Each row has a class, written after it.
[ 11 -12  -7  44 -11   9 -26 -14 -22  30   9  33   8  29  -3   5  13  20
  15  24 -29   8 -24  38  11  -6 -18  49  -7  -5  15  33 -11  47  23 -18
  15 -13   3  16 -13   5] : <65>
[ -9  16   8  16 -32  24  16  33 -11   2 -24 -51   3   6   8 -31  -4 -43
 -11  76   8   7  36  45  36  17 -19   9 -18 -88  15  29 -55 -58 -37   8
  35  17  25 -11 -56 -42] : <189>
[ -2  10  -8 -26  29  -7  48  12  10  33  -2 -15 -21 -38 -26 -32   0 -11
  42 -12   5 -11  -8 -33 -11  14  22 -24  -2  32  24  16  -9  10  35  34
  10 -17 -43  19  -5 -22] : <65>
[  0   2   0   4  27  19  10 -10  20   0  -3  -1   8 -17   3 -24 -31  14
  19 -20  12 -14 -14 -34 -18   3   5  -2   1  49  13 -22  -8  -3  24  27
 -15  -9 -47  -1  21 -25] : <102>
[ -2  -4  -8  54 -29  -5  -2  -7 -23  68   9  23  -2  31 -26  28  45 -12
  45  38 -59  15   1  34  19  -2 -50  20  -3 -40 -12  73   0  71  50 -21
  24 -27  -5  27 -42 -10] : <163>
[ -8  14 -11  42   3  -6 -12 -14   2  16  10  25  11  13 -39  18  23  31
  46  -1 -37  14   7  -2   7  -7 -19  -5  -5 -24 -20  14 -10  49  58  -7
 -21  -4   7  11   8  22] : <71>
[  7  13  -1  -4  18  22  12  14 -14   3 -24 -28   0 -17  25 -42 -28 -58
  -1   9  39 -11  22  14   3  17   9   6  -7  -3  32 -16 -11 -67 -44  47
   6   8 -20 -20 -11 -48] : <124>
[ 14  -8  -1  18   3  32 -36  -8  -7  21 -20  -9  16  16  23 -28 -43  45
 -26   6 -25 -23  -8   6 -28  -2  23  15 -15   5   8 -24 -14   7  15  36
 -37   1 -11  -6  16  10] : <134>
[ 36  25 -26   0   0  11  -7   2  -2 -38  -4   6  11   3  19 -35 -18  -2
 -17  -8  53   3   2  19   0   1  27   0 -17  11  24 -38  20 -38 -40  29
 -16  32  24 -24   0  -1] : <65>
[ -8  -9 -13  16   7   4   0  -3  -7   2  -6   7  12  -5  41 -18 -26 -17
 -29  21  16 -20  20  10  15  14  -8  20  -4 -11   9 -17 -16 -62 -41   8
  -6  14   8 -23 -24   2] : <134>
[ -7  16  -8 -31   8 -17  58  31  -9  48 -12 -44 -33 -36 -30 -18  23 -68
  41  14   4  -9  34 -11  10  27  -3 -39  -5 -19   6  34  19 -18  12  47
  24 -16 -36  14 -51 -43] : <163>
[-29  -4  -2  10 -12  -8  21  20  -7  25  -6 -32   3  -4  11   6  21 -79
   2  72  -4 -21  53  31  55  31 -16   8 -13 -75  16  32 -23 -88 -43  25
  -5   3  29 -15 -79 -22] : <131>
[ 27 -11 -13  32  11  35 -63 -60  -2 -23  24  63  22  30  47  -6 -48  84
 -18 -51  14 -11 -59  -9 -40 -34  20  59   8 100  21 -36  -5  65  30 -35
  -8  -6 -20  10  55  33] : <65>
[  16   26   -6   11  -11   44  -26   17   -1  -50  -25  -48   25   10
   75  -43  -58  -43  -65   55   58   -7   15   46   14    7  -12   35
  -24  -39   35  -20  -51 -100  -95   19   17   41   36  -36  -36  -44] : <131>
[  3  16  -2 -33 -17   4  22  15   3 -19   0 -34  -7 -16 -14 -11 -11   4
  -5 -24  43  -6  10 -23 -15   5  27 -33   8  40  -5 -12  54  16  16  16
  17 -16 -34 -17  -3 -13] : <163>
[ 26  26 -10 -34 -13  23  -2  27  -7 -53 -13 -48   4 -15  33 -40 -40 -18
 -53 -10  90 -21   9  22  -1  11  44  -7  -9  25  27 -37  37 -63 -66  48
  14   9   3 -56  -6 -23] : <65>
[ -1  -5   1 -19   5  25 -14 -11  11  32  -8 -21   1   2  19 -17 -30  56
   6  -7 -29 -25 -11 -39 -42  -3  54  -6  -4  34  18 -15   5  40  58  26
 -31 -14 -22   4  21  16] : <144>
[ 17  -5 -14  -4  -2  -7  -3  10 -34  15  -6   2 -14   8   9   0   6 -20
   2  19  27   0   1  25  10   7   6  24   6   1  21  27  26  -9 -25  -7
  25  -1  -6   4 -38  -8] : <189>
[ -2  18   6  -2 -17   6   8   7  18 -16   4 -25   4  -8 -23  -5   1   6
  -1   2  27  -6   2  -1  -6   1  10 -19   0  11  -3   6  21  20  18  24
  -3 -20 -19 -18  -2 -18] : <131>
[ 12  22  -5  31  12  37 -39 -22  11 -49  -3   9  13   9  61 -34 -51  52
 -26  -8  20   9 -26 -11 -24 -21  -7  34   1  30  18 -29 -65   2  -6 -26
  30  23   2  10  28 -18] : <42>
[ 32   4 -14 -23   8   7 -22  -8 -24 -17 -10  14  -4  13  58 -16 -40 -10
 -38 -28  71  -3 -21   9 -25  -6  32  34  13  68  40 -31  27 -20 -51  -2
  16  22 -12 -12  12  -4] : <124>
[  -7    5  -23  -44   -3   -7   38   43   -8   -8  -24  -47  -12  -27
   41  -36  -17  -78  -34   43   67  -23   41    8   46   28   12  -16
  -16  -37   29  -13   20 -114  -84   26   17   25   18  -30  -64  -23] : <2>
[  6   6 -12  21  -5   2   5 -14   4  -7  -2  14   0  14 -14  -9   9  15
  30  10 -14  13  10   6  21  -2   3  -8  -4 -22  -3   6  11  -3  15  13
 -15   8   8   3   1   2] : <206>
[  33   24  -20    2   -2   47  -54   34  -32    3  -38  -56   19    9
   68  -26  -41  -51  -52   52   35  -32   49   73   34   19   10   29
  -38  -52   42  -18   -9 -105 -104   69  -10   26   42  -36  -41  -34] : <42>
[ -11    6    3   14  -17   15   32   42  -17   44  -29  -51    1  -17
   -2  -23   15 -114   15   59    7  -11   57   54   48   34  -20   -6
  -27  -90   18   32  -22  -80  -51   64    6   -3    7  -24  -57  -64] : <124>
[ 18   8 -20  14  -6  -3  16  -9   7  -5  -2   8   0   5   3 -11   7   8
  27  -1  -3  15   9  -4   5   1   6 -20  -9  -8   2  -7  21  12  18  13
 -20  10  15  -9  -3   6] : <144>
[  3   2 -16   6  32 -12   4 -22  21  -3  12  48 -11  -6 -34   5  13  81
  64 -41 -25  14 -23 -61 -23 -25  10 -28  11  44 -10  -6  17  78  88 -23
 -21 -11 -17  43  41  34] : <42>
[ -6   6   4  36 -11  37 -54   2 -15  48  -8 -21  23  22   1   0 -15  30
   1  32 -47 -23  12  24 -11   0  10  15 -25 -29   6   6 -26  22  28  26
 -29  -5  -5   0  -5   5] : <71>
[ 17   3   0   0  -2  23 -20 -27  17 -60  16  17  14  -3   6 -14 -46  91
  -9 -56  49 -14 -23 -35 -44 -18  43   4  15  91  -3 -52  38  41  24 -13
  -3  -7 -41 -20  50  18] : <189>
[  9   3  -8  11  20  21   4 -13   5   5  -8  -6   2 -14  29 -29 -20 -17
  15  -7   5 -11  -1 -13  -4  11  -4   6  -7  16  19 -10  -5 -19   7  21
   1  -4 -19 -17  -1 -26] : <144>
[ 22   5  -3 -18  13  33 -46  -1 -11  -8 -19 -41  17   7  43 -27 -52  16
 -43   9  12 -36   4  12 -15   4  47  18 -21  10  34 -39  -1 -47 -25  51
 -33  17   5 -18 -10  -3] : <131>
[ 19  14  -2  58 -46  57 -50  -8  -7 -45  -7 -20  46  31  53 -15 -30 -11
 -53  34  33  -3  26  63  24   6 -21  45 -22 -37   2 -30  10 -38 -50  22
   2   4  43 -71  -1 -25] : <144>
[-19  15   6 -12   0  -2  25  -2  25  -6  -2 -18 -16 -10 -12 -26  -9  41
   9   4 -13  16 -24 -55 -21  -7  -7  -7   8  18  -2  11 -58  49  54 -25
  44 -10 -24  34   5 -12] : <2>
[-12 -10  12  69  19  40 -32 -43  17   8   7  31  35  14   3  -6 -18  36
  30  13 -39  -9 -12   2  -3 -13 -33  38  -6   1   7   2 -59  24  51   2
 -21 -14 -17  13  20 -16] : <131>
[ 25   1 -16  -5  26   2 -11 -34  19 -42  13  49   8  -2   2 -15 -29  91
  19 -59  28   0 -25 -46 -39 -25  41 -12  12  82   6 -49  29  40  36 -23
 -27  16 -29   3  46  38] : <189>
[-14  27  -2   7 -42   3   6  39  -9  11  -3 -51   3  -3 -34   9  29 -38
   1  27  17   4  40  32  31  23  -7 -19 -14 -53 -11  34  18   2  -1  26
  15 -23   2 -31 -34 -27] : <71>
[  9  19   2 -23   3   3   4 -11  26 -39  16  -7  -4 -14 -10  -9 -23  43
 -10 -42  46  -9 -20 -41 -41 -12  37 -21  11  78  -3 -25  31  47  32  11
  -5 -16 -35  -7  30  -4] : <131>
[-10  -4  -1 -29  -2   9  -1  16  -7  47 -16 -43 -12  -2  -3 -16 -14  13
  11  25 -30 -24  10  -6  -9  12  47 -18 -12 -13  16  16   8  -4  26  51
 -18 -12 -20  11 -12  -3] : <206>
[ 25   2 -24 -20  20 -11 -10   6 -25   9  -7  15 -21  -2  27  -2   0 -11
  -4 -11  35  -4 -17  -3   7   0  15  20   8  32  22  13  41  -2 -17 -12
  30  -6  -3  13 -15  -5] : <42>
[-33 -19  -7  28  -9 -13  27  -4   6  36  10  19   0  -6  -8   7  14  -5
  14  26 -41  -7  17 -10  16  15 -15   0  -1 -30  -9  27 -25   2  30 -13
  -7 -16  -7   4 -28   8] : <134>
[ 18   3  -9  -5 -11  40 -42   7 -18   8 -26 -44  19  14  64 -32 -43 -10
 -43  32  10 -29  19  29  -5  14  39  23 -26 -19  35 -33  12 -57 -41  51
 -25  17  23 -37 -17  -9] : <144>
[ 36  21 -21   2   6  15 -22  -2  -5 -57 -16  -8  18  13  42 -30 -32 -22
 -41   5  68   1  19  35  21  -4  12   9 -18 -15  25 -48  20 -83 -73  37
 -28  42  46 -30 -17  -6] : <131>
[  5   2  -5 -16 -10  29 -16  20 -10  43 -19 -45   7   2  13 -31 -25  10
 -11  30 -13 -32   6  18 -10   8  48   2 -24 -16  30  -1  -4 -12  11  57
 -21  -4   2  -3 -10   0] : <65>
[-12  26   5 -11 -22  11  28  42  -1  -4 -31 -73  -3  -3  14 -33 -11 -58
 -29  67  23  10  25  23  32  23 -15  -1 -12 -65  16  19 -50 -82 -54  32
  34  21  27 -12 -53 -52] : <102>
[ 16  18 -20   1   3  -3 -27   9 -34  18  -5  -4  -8  18  33   1  -3 -35
 -19   4  38  -4   1  27  10   6   0  30   0   9  21  15  20  -6 -36   0
  22   1   3 -11 -27 -12] : <71>
[-32 -30  -5 -15  27 -30  34 -35  33  17  32  47 -18 -25 -10  10  -3  66
  32 -55 -35  -7 -23 -91 -36  -4  27 -14  32  77 -13  -1 -10  68  94 -43
 -11 -25 -58  28  22  38] : <134>
[  9 -10  -6  36  12  12 -40 -50   5   9  24  60  11  27   6  14 -15  89
  12 -32 -30   5 -50 -31 -26 -29 -14  45  18  70  -6   2 -12 108  77 -58
   8 -21 -32  29  37  27] : <2>
[ -6  19   6  12  -8  28  -7  -9   9 -29 -13 -22   7   3  38 -36 -43  17
 -22   7  13   7 -16 -13 -27 -11 -10  10   1  20  11 -16 -54  -6   1  -3
  33  20 -14   2  -5 -22] : <163>
[-30  10  15  66 -71  20  14  27   8  40   3 -33  23  23 -64  23  41 -11
  33  78 -55   5  41  53  41  14 -48  -5 -21 -93 -30  53 -11  37  40  25
 -10 -36   4 -12 -29 -30] : <102>
[-13  11   8  37 -11  40 -17 -31  23 -24  -4  -5  19  15  41 -27 -32  42
 -14  16 -13  12 -19 -16 -18 -13 -17  33   0   2   7  -8 -71  24  32 -15
  21   2  10  -3  22 -11] : <144>
[  6  10  -7   0  14 -20  24  -5  13   0   2   6  -9  -3 -30  -4  11  17
  39  -1  -4   6   2 -22  -3  -7  11 -35  -3  -3  -4   5   6  18  34  14
 -31   1   2  18 -13  12] : <131>
[ 16   9 -11  30  -1  13  -5 -11   3  -3   5  22   9  12 -15 -14  -1  34
  23   5 -11   8  -4  11   2 -11  -1  -8 -12 -11   4  -6  -7  12  26   3
 -21  11  17   4   6  19] : <65>
[ 20   8 -10  -6  -5  44 -46  10  -8   0 -25 -34  22  12  44 -35 -53  11
 -46  27  12 -30  11  18  -5   3  32  21 -30 -10  27 -39  -4 -40 -36  40
 -22  17   7 -20  -7  -6] : <2>
[-15  22  -9   2   9  -1  26  37 -13  43 -15 -41 -13 -25 -16 -17  24 -80
  28  29   8 -11  35  11  29  31 -20 -18 -17 -45  13  38 -10 -36  -9  41
  12 -15 -20 -10 -46 -48] : <71>
[ 13  16   3  -7 -14  23  -4   4  19 -31   6 -17  12   1  -1 -11 -26  35
 -18 -26  43 -14  -8 -22 -21  -2  20 -10   3  54  -9 -31  39  22  12  13
 -10 -16 -28 -31  28 -12] : <102>
[  7  15  -4  -8   0  31 -51  16 -17  28 -22 -46  14  14  32 -17 -34  12
 -31  14   3 -30  16  19 -10   7  34  13 -19 -10  22 -17  -4 -24 -16  49
 -18   7   5 -17  -6  -1] : <71>
[ 14  -3 -14  59 -38  26 -34  -8 -25  29  -3   9  20  42  46  13  11 -43
 -15  61 -15   9  18  77  46   6 -47  60 -18 -66  13  39 -10  -6 -28  -7
  15  -2  47 -26 -44 -18] : <144>
[ 14  11 -17   0  -1  -5  18   5   8  -6  -5   0   4   6 -18  -9   0   8
  24   6   7  11  12  -6  12   1   6 -22  -8  -8  -2 -14  22  -8   9  17
 -26  11   7  -1  -3   1] : <102>
[  5   0 -10  17   4  -2 -29 -11 -26  22   4  23  -3  23  13  15   2   7
  -1  -3   4   4 -20   8   0  -3  -6  38   7  22  12  22   6  33  12 -25
  26  -9  -7   8  -9   3] : <71>
[ 25  -4 -15  21 -14  14 -30   3 -25   5 -11   5  18  30  37  -4 -10 -25
 -29  29  30  -1  -2  47  25   9 -14  49  -9  -7  18  -2  26 -33 -49   9
   8   6  15 -23 -21 -20] : <102>
[  32   19  -18   20   22   41  -30   17  -21  -23  -29  -26   15   -8
   71  -49  -38  -73  -29   14   61  -21   34   51   43   21   -9   33
  -30  -29   39  -30   -6 -111  -99   49    4   15   11  -40  -29  -60] : <42>
[-35 -15  -2  -1 -11  -8  23  -2   5  31  13   1  -6  -9  -3  15  13  -5
  32  17 -27 -13  25 -30   5  10  -4 -13   7  -2  -2  20   2   1  40 -15
   7 -13 -15   7 -45   8] : <163>
[-18 -12   7  66 -15  11 -22 -41  18  28  22  45  17  26 -48  28  34  68
  76  28 -79  20   8   2   1 -15 -32   1   4 -42 -34  32 -33  63  86 -22
 -21 -11  -2  36  25  22] : <206>
[-33  -5 -14  -7 -19 -13  35   9   8  30   8 -10 -11 -15  14  10  25 -44
  21  38 -12 -13  36 -15  20  26   4  -7  -3 -29  15  29   6 -26   9   3
   2 -13   7 -17 -53  -5] : <144>
[ 12  16 -17   5  29  -2 -22 -24   1 -29   9  29   5   7   5  -6 -16  51
  11 -49  20   4  -9 -36 -22 -14  25  -4   7  49   1 -37  14  24  25  -8
 -23  11  -7   0  30  27] : <71>
[ 22   7 -16   5  -3   2 -13  22 -29  23 -16  -3 -18  14  34  -8  12 -52
 -13  28  32   3   6  43  35  12 -12  30  -4 -27  24  31  23 -25 -44   1
  25  -2  14  -4 -42 -24] : <42>
[ -5  -8 -10  14 -14 -20  20   2 -14  61  13  21 -19   8 -36  16  41   9
  45  18 -43  11 -23   5   5   0  -8   7   5  -5   5  66   2  73  67 -22
  22 -29 -14  37 -23  10] : <65>
[ -7   2  -4 -13   4  -2  53  42 -14  40 -22 -44 -21 -30 -25 -22  21 -70
  45  34   9 -16  43   9  28  31  -4 -21 -14 -49  18  39  -1 -47  -8  44
   9 -17 -27   6 -57 -45] : <189>
[ -4  12   8  20 -31  14  -1   3  12  -4   7 -22  16   4 -25   2  12   6
  -2  18   3  -3  10  17  12   2  -9  -6  -9 -20 -12  16   6  29  30  14
  -1 -27  -4 -15  -1 -17] : <131>
[ 24  -4 -16  -1   0   1 -18 -25 -15   6   8  26  -9  14  31   2 -18  22
  -3 -31  15  -5 -31 -11 -23 -15   8  24  11  65   8  -1  33  46  17 -25
  22  -4 -31   9  -6   9] : <163>
[ 42  32 -34 -18 -11   9  11  28 -21 -35 -27 -32   3   0  39 -37 -23 -70
 -31  14  74   3  44  43  31  10  13 -20 -25 -34  20 -33  51 -94 -88  47
  -6  46  34 -40 -48 -23] : <163>
[ -2   4  -4  66   7  42 -41 -16  -7  16  -6   3  31   9  25 -10 -16 -21
  10  12  -9 -11  13  32  20   5 -34  35 -19 -19   9   1 -43 -18  -7  19
 -11  -3 -13 -16  -3 -26] : <71>
[-11 -15  -4  67 -17  38 -33 -30  -1  -9  18  34  39  22  44   0 -23  31
 -12  29 -18 -22  13  28  15  -3 -10  52 -13  -9  19 -18 -44 -33 -11 -12
 -13  10  24 -16 -12  15] : <65>
[ 17  17 -20 -28  38 -16  -8 -21  12 -35  13  28  -6 -11   1  -9 -23  71
  14 -80  39   5 -24 -64 -43 -17  48 -24  17  97   6 -48  36  44  42  -9
 -19  11 -32   2  42  34] : <71>
[-17  -2   3  -3   9  -4  53  32  -3  51 -16 -28 -20 -30 -45 -17  27 -43
  64  31 -14 -11  26  -2  18  25 -11 -26  -9 -41  11  48  -9  -8  30  34
   6 -25 -43  15 -38 -37] : <189>
[ 12   9  -7  17 -35  18   4  24 -10 -11 -17 -29  15   1   6 -20  -6 -34
 -41  25  36  -2  28  46  25  18  -8  -3 -16 -47  -9   2  19 -37 -40  35
   9 -11  12 -44 -14 -30] : <134>
[ 13  -2 -12  36 -29   0   0  23 -38  48  -7  -6  -4  28   8   0  29 -58
   5  63 -10   0  16  76  46  13 -25  32 -22 -73  18  56  -6 -15 -35  19
  29 -10  39  -1 -61 -30] : <65>
[-10   5   6   5 -23   9  17  -2  18   0  13  -3   4 -11 -47  -3   2  54
  24  -8  -3  -4 -20 -15 -19  -5  27 -19   4  31 -10  10  17  70  68   6
   7 -34 -33  -1  31   7] : <65>
[-10  17   2 -33 -19 -10  50  34   7  13   0 -37 -21 -24 -47 -15  19   1
  18   2  23  -6   7 -18  -7  14  36 -41   3   8   4  23  34  23  35  29
  15 -33 -26  -2  -9 -10] : <65>
[ 24   8  10 -29  38  23 -16 -24  13 -65  -8   0  -3 -15  59 -56 -72  57
 -39 -52  75  -1 -44 -52 -59 -17  47  12  25  94  22 -60 -28 -21 -12 -19
  28  34 -35  -4  40  -9] : <189>
[-21  -4  -3  21 -14  14   1  13  -5  12  -5 -19  18   3  34  -3   3 -65
 -22  70  14 -25  47  40  49  22 -18  21 -19 -64  23  14 -21 -89 -55  19
 -13  11  32 -28 -66 -20] : <131>
[ 13 -13  -3  35   8  12 -41 -46   4   7  19  61  10  31   8  12 -15  79
   8 -31 -18   5 -51 -27 -26 -27 -11  45  15  66  -3  -2  -4  90  59 -53
   8 -19 -26  29  33  25] : <2>
[-14  -1   3  15  14   8  25   2  21  38   0  -6   5 -15 -28 -11   2  -1
  46   6 -25 -11   0 -22   1  11 -14  -9  -5  13   2  14 -15  17  42  25
 -11 -23 -47  11   5 -32] : <102>
[-38 -10  -4 -26  -1 -23  47  10  21  31  12  -5 -11 -25 -24  14  18   1
  28  11 -12 -17  12 -52   4  18  18 -24  13  17   0  15  12  -7  39  -4
 -11 -13 -29  10 -25   9] : <102>
[  3  17  -3 -26   5  21   5   2  23 -43 -14 -29  -1 -11  43 -47 -50  25
 -39  -9  50   7 -19 -41 -18  -7  10   7   3  34  17 -26 -48 -14 -13 -12
  40  13  -7   3   6 -21] : <2>
[ -5  -3 -11 -20  -1  -9  25  19   0   1   1 -19  -2 -14  36 -11 -14 -33
 -16  15  40 -19  27  -8  16  26  18  -1   3  14  20 -18  18 -74 -47  14
  -4  17 -10 -24 -44 -14] : <102>
[ -7  13  10  -6 -31  16  13  14   5  -1  -5 -28   6  -9 -25  -4  -5  -1
  -3   2  28  -2  10   4 -10   4  17 -19   4   8  -7   2  20  20  16  21
   8 -19 -19 -23  17 -13] : <124>
[ 28   3 -24 -18  10   0 -16 -17 -12 -15   3  17  -8   6  57 -11 -23   3
 -30 -27  48  -1 -29 -13 -22  -2  23  31  13  68  29 -18  43   7 -17 -13
  17   9  -8 -15   4   4] : <144>
